Here is a tiny trained network, its code and every weight. The questions are about switching its units off for an input and a target symbol, where a switched-off unit gives its printed mean instead of its output.

import numpy as np


def w(rows, s, z=0):
    codes = np.array(rows[::2]) - 128.0
    scale = np.full(codes.shape[1], s)
    scale[-1] = z or s
    return codes * scale


def norm(h):
    return h / np.sqrt((h * h).mean(-1, keepdims=True) + 1e-5)


def f(y):
    return y / 2 * (1 + np.tanh(0.7978845608 * (y + 0.044715 * y**3)))


def softmax(a):
    e = np.exp(a - a.max(-1, keepdims=True))
    return e / e.sum(-1, keepdims=True)


def log_softmax(a):
    a = a - a.max(-1, keepdims=True)
    return a - np.log(np.exp(a).sum(-1, keepdims=True))


def net(x, mask):
    ids = ['ΓΔΘΞΠΣΨαηλτφ'.index(c) for c in x.split()]
    T = len(ids)
    res = E[ids] + P[:T]
    u = 0
    for l in range(2):
        q, k, v = (norm(res) @ M[l].T for M in (Q, K, V))
        z = softmax(np.where(np.tri(T) > 0, q @ k.T / 3**0.5, -1e9)) @ v
        res = res + np.where(mask[u], z, O[l][:, -1]) @ O[l][:, :-1]
        u += 1
        y = f(norm(res) @ A[l][:, :-1].T + A[l][:, -1])
        res = res + np.where(mask[u : u + 4], y, B[l][:, -1]) @ B[l][:, :-1]
        u += 4
    return log_softmax(norm(res)[-1] @ U[:, :-1].T + U[:, -1])


Q, K, V, O, A, B = {}, {}, {}, {}, {}, {}
E = w([
[88,50,118,106,91,118],'Γ',
[213,190,215,100,162,41],'Δ',
[144,141,49,152,74,243],'Θ',
[122,238,54,137,154,128],'Ξ',
[19,97,126,142,107,100],'Π',
[72,83,138,226,125,176],'Σ',
[123,160,165,188,57,86],'Ψ',
[192,156,111,166,19,191],'α',
[249,65,148,34,132,198],'η',
[44,100,131,118,38,32],'λ',
[162,163,114,115,9,141],'τ',
[18,89,121,129,102,105],'φ',
],0.017)
P = w([
[133,38,45,248,2,48],'0',
[85,54,65,202,43,52],'1',
[100,86,91,182,40,81],'2',
[93,115,118,168,45,88],'3',
[90,131,147,147,45,95],'4',
[70,153,155,131,62,109],'5',
[63,161,164,106,70,128],'6',
[43,180,196,107,95,133],'7',
[31,197,212,93,108,151],'8',
[28,216,219,70,125,164],'9',
[21,246,248,76,142,181],'10',
[31,255,253,59,147,188],'11',
],0.0076)
Q[0] = w([
[122,196,194,109,9,105],'L0H1',
[102,146,167,125,71,176],'L0H1',
[134,142,172,125,58,148],'L0H1',
],0.016)
K[0] = w([
[65,179,244,73,151,254],'L0H1',
[95,214,208,77,196,184],'L0H1',
[14,218,220,66,138,203],'L0H1',
],0.0075)
V[0] = w([
[158,48,151,129,2,120],'L0H1',
[142,244,64,73,85,117],'L0H1',
[225,91,87,54,139,183],'L0H1',
],0.0067)
O[0] = w([
[66,119,212,165,146,252,254],'L0H1',
[97,207,182,137,82,111,187],'L0H1',
[145,156,133,231,181,83,80],'L0H1',
],0.012,0.0059)
A[0] = w([
[2,17,179,109,75,53,251],'L0N1',
[71,111,234,108,159,42,128],'L0N2',
[64,128,104,171,58,59,93],'L0N3',
[91,116,227,138,107,106,98],'L0N4',
],0.0085,0.0029)
B[0] = w([
[254,153,137,154,58,161,254],'L0N1',
[185,160,35,199,104,235,170],'L0N2',
[164,155,164,201,100,75,164],'L0N3',
[129,126,82,89,111,192,208],'L0N4',
],0.0097,0.0076)
Q[1] = w([
[75,51,125,131,199,44],'L1H1',
[176,74,112,145,250,35],'L1H1',
[227,222,134,153,38,211],'L1H1',
],0.013)
K[1] = w([
[68,63,88,195,48,122],'L1H1',
[85,88,151,190,10,191],'L1H1',
[128,196,142,52,255,141],'L1H1',
],0.011)
V[1] = w([
[74,128,139,100,155,89],'L1H1',
[24,67,105,160,92,81],'L1H1',
[111,201,12,190,72,158],'L1H1',
],0.011)
O[1] = w([
[162,156,172,171,168,106,42],'L1H1',
[247,175,166,104,153,142,2],'L1H1',
[128,204,13,118,148,76,182],'L1H1',
],0.014,0.0098)
A[1] = w([
[246,108,32,111,68,162,254],'L1N1',
[79,121,254,26,207,183,163],'L1N2',
[152,238,89,169,193,76,64],'L1N3',
[39,170,219,132,33,53,46],'L1N4',
],0.0079,0.0024)
B[1] = w([
[132,142,173,105,252,87,253],'L1N1',
[199,211,103,187,27,86,172],'L1N2',
[225,141,166,156,165,139,162],'L1N3',
[176,89,155,128,198,44,196],'L1N4',
],0.014,0.0062)
U = w([
[153,132,90,175,134,206,255],'Γ',
[64,192,206,78,106,130,190],'Δ',
[221,110,103,145,86,49,90],'Θ',
[154,178,167,153,180,102,184],'Ξ',
[154,94,131,28,138,147,99],'Π',
[87,65,171,255,241,160,143],'Σ',
[143,153,133,95,105,182,32],'Ψ',
[162,102,116,43,125,166,68],'α',
[78,217,159,161,120,241,40],'η',
[69,62,22,164,104,44,86],'λ',
[131,93,211,164,114,163,158],'τ',
[130,60,163,53,214,144,150],'φ',
],0.008,0.0076)

Each question gives the input, a string of symbols that net reads in full, and the target symbol t.
The units are the heads (3 rows each of Q, K, V and O) and the neurons (one row each of A and B). Each row of codes is followed by its name. A weight is (code - 128) times the scale printed after its matrix; where a second scale follows, it is the last column's (O, A, B and U).
mask holds one flag per unit, layer by layer, with each layer's heads first. A switched-off unit (its flag False) gives its mean, the last column of its rows in O or B, instead of its output. The means were averaged over made-up inputs and are rounded, as every weight is.
A unit's drop is (log p(t) with every unit on - log p(t) with that unit switched off) / (log p(t) with every unit on - log p(t) with every unit switched off).
The circuit of an input: a set's keep is (log p(t) with only the set's units on - log p(t) with every unit switched off) / (log p(t) with every unit on - log p(t) with every unit switched off). Starting from all 10 units, units are removed one at a time, each time the one whose removal leaves the highest keep (on an exact tie, the one counted first), for as long as the keep stays at least 0.8.
units of the circuit, in order: the units of the circuit, biggest drop first
most important unit: the unit with the biggest drop
k most important neurons: the k neurons with the biggest drops, biggest first
top k neurons in layer l: the k neurons of layer l with the biggest drops, biggest first
input Θ Π τ Ψ η, target τ: most important unit => L1H1
input α Δ τ Δ Ψ, target λ: units of the circuit, in order => L1H1, L0N2
input Ψ τ Ψ φ η Ψ Θ τ, target τ: 3 most important neurons => L1N4, L0N2, L0N1
input Δ Σ Θ, target λ: units of the circuit, in order => L1H1, L0N2
input Π Θ τ τ Σ φ Δ η Σ τ Ξ, target Ξ: units of the circuit, in order => L1H1, L0N2, L0N1, L1N3
input Σ Δ τ τ τ α Θ Δ Σ Π Δ Ψ, target λ: units of the circuit, in order => L0N2, L1H1, L0H1
input Ψ Ψ α Δ Ξ Θ Θ Ξ Δ φ, target λ: units of the circuit, in order => L0H1, L0N2, L1H1
input η Γ Δ η τ λ φ Θ α Δ Π, target λ: units of the circuit, in order => L1H1, L0N2, L0H1
input τ φ Ψ Σ Ξ α, target Ξ: 2 most important neurons => L0N1, L0N2
input τ Σ τ Σ Ψ Θ Ψ α Ψ α, target Δ: units of the circuit, in order => L0N2, L0N1
input τ τ α, target η: units of the circuit, in order => L0H1, L1H1, L0N2, L0N1
input Σ Π η α Ξ τ, target Ξ: units of the circuit, in order => L1H1, L0N1, L0N2, L1N1
input Π τ λ, target Γ: 4 most important neurons => L0N1, L0N2, L0N4, L1N4
input Ξ τ Ψ τ τ Π Ξ Ξ α α Θ τ, target Ξ: units of the circuit, in order => L1H1, L0H1, L0N1, L1N3
input τ φ Δ τ, target λ: units of the circuit, in order => L0N2, L1H1
input α τ α φ η Ψ Δ Δ Σ Ξ Ψ, target Ξ: top neuron in layer 1 => L1N1
input τ Δ α τ τ Ψ Δ Ξ Σ η φ, target τ: units of the circuit, in order => L1H1, L0N1
input Π Ψ η Π Ψ, target τ: units of the circuit, in order => L1H1, L0N1, L0N2
input λ η Θ Ξ Ψ, target Ξ: units of the circuit, in order => L1H1, L0N1, L1N1
input τ λ η λ η η Δ Π, target Γ: most important unit => L0N2
input η λ η Π φ Ψ, target τ: top 2 neurons in layer 0 => L0N1, L0N2
input Π α τ η α η, target τ: 3 most important neurons => L0N2, L0N1, L1N2
input Δ Θ Ψ Σ α Γ Δ Π Π Ξ Γ, target Ξ: 3 most important neurons => L0N2, L0N1, L1N1
input η Δ λ α Ψ τ Π Γ η τ Ξ Θ, target Ξ: 2 most important neurons => L0N1, L1N3
input Ξ α η Θ Γ α Γ Σ τ φ Θ Ξ, target Ξ: 2 most important neurons => L0N1, L1N3
input η η Ψ η τ α, target τ: 3 most important neurons => L0N2, L0N1, L1N4
input Π α Π λ α Π Ξ φ, target Ξ: 2 most important neurons => L0N1, L1N1
input φ η Θ Ψ φ Ψ η Γ τ λ, target τ: top neuron in layer 0 => L0N1
input α τ λ, target Γ: 3 most important neurons => L0N1, L0N2, L0N4
input τ Ψ τ Ψ Π Σ α η Π Δ λ, target λ: top 2 neurons in layer 0 => L0N2, L0N3
